Each row has a name. Each piece below is followed by the name of the row it came from, unless a question asks for something else. Each question is about the rows just above it.

[131 130 127 117 133 127 130 126 129 117 131 123 131 146 127 136 120 123
 118 121 122 140 124 118 116 121 119 132 129 128 122 120 140 111 123 117
 126 121 118]  F
[ 67 126 154 162 106 181 185 107 115 161  87 168 175 103  63 113  82 138
 162  95 173 110 155 173  58 183 161 169 156 170 166 141 197 154  55 173
  83 176  55]  G
[175 129 118 112 133  94  86 134 127 111 155 107  99 141 171 129 154 129
 110 143  94 137 116 100 179  88 108 102 114 106 107 126  79 114 182  95
 160  95 186]  E
which: [168 175 103] : G
What comes right after [170] in the named rows? : [166]

[118 181 111 121 123 124 130 159 111  69 112 111 123 147 128 135 102 133
  92 186 123  79  65 132 137 152 136 122 144 118 151 131 127 148 140 143
 211 129 142 133 136 119 154 101 127 119 155 103 186 145 153 131 118 142
  90 143 107 159] : Q
[126  97 128 127 112 127 129 121 166 134 121 127 101 145 118 145 127 110
 114 107 132 150 184 138 112 146 144  86 113 110 139 123 147 133 110 115
 129 101 111 163  50 111 154 122 144  95 169 102 142 170 145  99 121 131
  90 102 117 151] : M
[117  77 144 137 101 127 131 132 153 120 128 111 105 132 128 151 133 127
 107  93 123 151 147 127 103 124 122  98 117 131 152 106 139 123 140 110
  94 108 109 135 132 105  88 146 121 124 114 148 152  98 165 136 137 107
 134 149 121 129] : W
[121 159 121  99 128 123 111 128 110 110 140 124 149 170 126 112 136 134
 122  90 110 139  93 123 140  87 125 120 117 123 108 120 116 146 118  97
 176 128 160 130  74 117 148 124 146  99 159 114 135 157 140  92 124 126
  99 102 118 145] : H
[126  97 128 127 112 127 129 121 166 134 121 127 101 145 117 145 127 110
 114 107 132 150 184 138 112 146 144  86 113 110 135 121 130 105 145 134
  96 129 111 163 122  85 103 156 160 123 104 157 143 114 135 131 152 123
 137 152 110 127] : V
[126  97 128 127 112 127 129 121 166 134 121 127 101 145 117 145 127 110
 114 107 132 150 184 138 112 146 144  86 113 110 135 121 130 105 145 134
  96 129 111 163  50 111 154 134 144  95 102 102 142 170 145  99 121 131
  90 102 117 151] : C
[167 132 167 136 143 145 142 117 112 170 136 117 192 124 154  88 155 133
 143 159 145 127 136 127  93 145 135 178 132 110 101 133 139 115 123 147
 110 129 156 105 153 172 162  92 106 152 117 144 100 127  92 137 114 129
 152  92 143 105] : Z
The row with [121 159 121  99 128 123 111 128 110 110 140 124 149 170 126 112 136 134
 122  90 110 139  93 123 140  87 125 120 117 123 108 120 116 146 118  97
 176 128 160 130  74 117 148 124 146  99 159 114 135 157 140  92 124 126
  99 102 118 145] is : H
which: [126  97 128 127 112 127 129 121 166 134 121 127 101 145 118 145 127 110
 114 107 132 150 184 138 112 146 144  86 113 110 139 123 147 133 110 115
 129 101 111 163  50 111 154 122 144  95 169 102 142 170 145  99 121 131
  90 102 117 151] : M
Which row holds [110 101 133 139 115 123 147 110 129]? : Z
Where do [110 115 129] appear? : M
How many times does Z hold [117]? : 3

[138  84 132 145 100 138 197 121 176 148 116  95]  P
[154 132 118  70 122 108 149 125 116 117 122 177]  T
[148 138 138 123 148 121 148 145 132 176 148 110]  D
[147 123 134 122 122 149  82 125 147 134 147 144]  R
which: [148 138 138 123 148 121 148] : D
Times [147] occurs in D: : 0
Times [125] occurs in R: : 1
[147 123 134 122 122 149  82 125 147 134 147 144] is in which row? : R
How many times does R hold [123]? : 1
The row with [132 145 100 138 197 121 176 148 116] is : P

[123 131 127 132 125 125 124 146 123 130 131 129 127 125 134 127 193 124
 128 117 121 131 130 139 116 146 154 173 126 132 128 145] -> X
[128 128 130 129 123 159 128 132 130 136 129 129 130 133 135 128 200 127
 130 123 165 143 130 124 120 149 129 114 132 118 129 118] -> S
[123 129 128 129 129 130 127 126 128 131 127 128 128 130 124 128 145 127
 129 121 127 131 129 125 122 149 129 139 131 154 128 129] -> L
[124 128 127 124 127 115 127 107 130 126 125 127 124 109 130 127 124 124
 130  99  65 134 127 145 120  95 112  94 126  68 129 128] -> Y
[124 128 128 125 127 118 127 106 130 127 125 127 124 113 130 127 127 123
 130 103  64 132 127 144 120  95 109  88 125  73 129 126] -> U
[127 127 129 129 121 122 131 123 125 136 131 129 130 133 127 128 152 129
 127 128 131 126 129 131 132 158  95 128 139 124 130 129] -> K
[123 127 128 123 134 140 128 106 125 128 131 129 135 121 132 127 102 131
 127 171 167 105 131 118 113 128 133 118 129 168 129 117] -> A
[125 131 127 133 126 127 124 159 124 126 132 129 127 125 134 127 191 122
 129 109 121 134 126 140 108 163 151 179 129 118 129 144] -> J
[127 127 129 129 121 122 131 123 125 136 131 129 130 133 127 128 128 128
 127 128 131 126 129 128 133 139 139 118 124 148 128 125] -> B
What comes right after [158] in the named rows? : [95]
Count of [127] in B: : 4
What comes right after [179] in the named rows? : [129]
Right after [65] comes : [134]
which: [123 129 128 129 129 130 127 126 128 131 127 128 128 130 124 128 145 127
 129 121 127 131 129 125 122 149 129 139 131 154 128 129] : L
What comes right after [105] in the named rows? : [131]
Right after [103] comes : [64]

[103 103 135 135] = Lukiz
[102 205  81 132] = dozog
[202 202 202 202] = ligog
[105 195  95 137] = runuk
[105 197  93 136] = Kozev
[105 194  96 137] = zaz
[105 195  95 104] = kisa
[103 204  83 136] = fitas
Count of [202] in ligog: : 4
Times [103] occurs in Lukiz: : 2

[109 132 136  51] -> dumez
[142 142 142 142] -> Pura
[ 50  88 124 143] -> nenof
Right after [132] comes : [136]
Count of [142] in Pura: : 4
What comes right after [136] in the named rows? : [51]
How many times does nenof hold [124]? : 1
Right after [50] comes : [88]
How many times does dumez hold [110]? : 0

[144 132  77 138 144 150 122 130 143 148 141 133 171 150 136 142 135 100
 133  85 138 130 145 168 183 142 142 146 144 128 145 138 128 148]  Nipad
[ 73 106 142 109 157 159 144 120 147 162 155 140 142 146 107  90 145 171
  82 145 159 145 145 145 126 146 144 154 112 106 161 152 152 155]  lor
[150 192 170 205  61  83  88  80  88  72  83 167  77  81  87 209  91  84
 182 108 101  82  85  83 106  69  58  80  80 156  76  84  91  72]  patef
Right after [81] comes : [87]
The row with [209  91] is : patef
The entry that follows [143]: : [148]
Times [84] occurs in patef: : 2
Times [144] occurs in lor: : 2

[140 143 165  57 143 167  67 155 167  84 143 123 106 161 183 144 156 120
 147 156 156 147 142 163  57 165] = lanaf
[ 96 102 133 145 126 135 130 132 127 133 118 105 110 109 100 102 128 124
  97 114 131 103  97 103 146 134] = Tiz
[188 142  84 103 130 129 153 159  58 116 166 189 191 114 108 139  89 102
 132 128 116 130 134 123 135  65] = Kag
[123 124 145 165 126 101 138  79 151 138 119 124 131 127 129 126 146 143
 130 123 130 125 124 129 148 155] = Fab
[105 129 115 134 131 160 151 142 109 137 113  93  95 132 135 139 119 131
 152 140 151 141 141 143 155 110] = buz
[190 162 134  94 137 116 101 124  58 116 162 190 194 147 148 146 135 112
 140 125 122 147 158 141  88 129] = Som
which: [188 142  84 103 130 129 153 159  58 116 166 189 191 114 108 139  89 102
 132 128 116 130 134 123 135  65] : Kag
which: [101 138  79] : Fab

[ 99 121 193 139 129  61] = Nas
[156 143  81 191 202 171] = Petag
[201 201 147 201 147 147] = fav
[109  72 158  65 202  78] = dil
The row with [201 201] is : fav
Times [201] occurs in fav: : 3
Which row holds [156 143  81 191 202]? : Petag
Count of [200] in fav: : 0

[132 130 137 133 138 137 144 146 164 137 137 137 149 139 140 152 138] : baked
[133 170 133 132 135 136 174 132 144 136 157 133 163 160 160 155 133] : rom
[133 170 133 132 135 136 174 132 144 136 157 133 163 144 135 140 154] : lepu
The entry that follows [155]: : [133]
What comes right after [149] in the named rows? : [139]
Times [137] occurs in baked: : 5
which: [133 170 133 132 135 136 174 132 144 136 157 133 163 160 160 155 133] : rom

[ 97 122 144 142 125 130 134  92 148 107] -> dus
[ 89 149 104 156 133  97 139  98 121 125] -> duf
[126 113 178 112 103 152 134 106 133 132] -> ful
[142 140 150  95 138 118 109 136 103 162] -> gofu
[107 124  95 166 106 131 157 119 138 104] -> zag
[162 101 110 124 130 164 120 168 158  94] -> tudol
[142 142 150  95 124 118 109 136 142 162] -> zuf
[104 103 177 131 109 157 136  86 161 100] -> kitar
[168  82 181  86 132 188  99 152 172  98] -> goga
[174 123  56 133 144 135 120 197 133 113] -> bapoz
[125 132 171 102 132 126 114 110 117 148] -> danu
[142 118 128 127 112 142 135 138 130 126] -> Marab
Times [142] occurs in zuf: : 3
The row with [107 124  95 166 106 131 157 119] is : zag

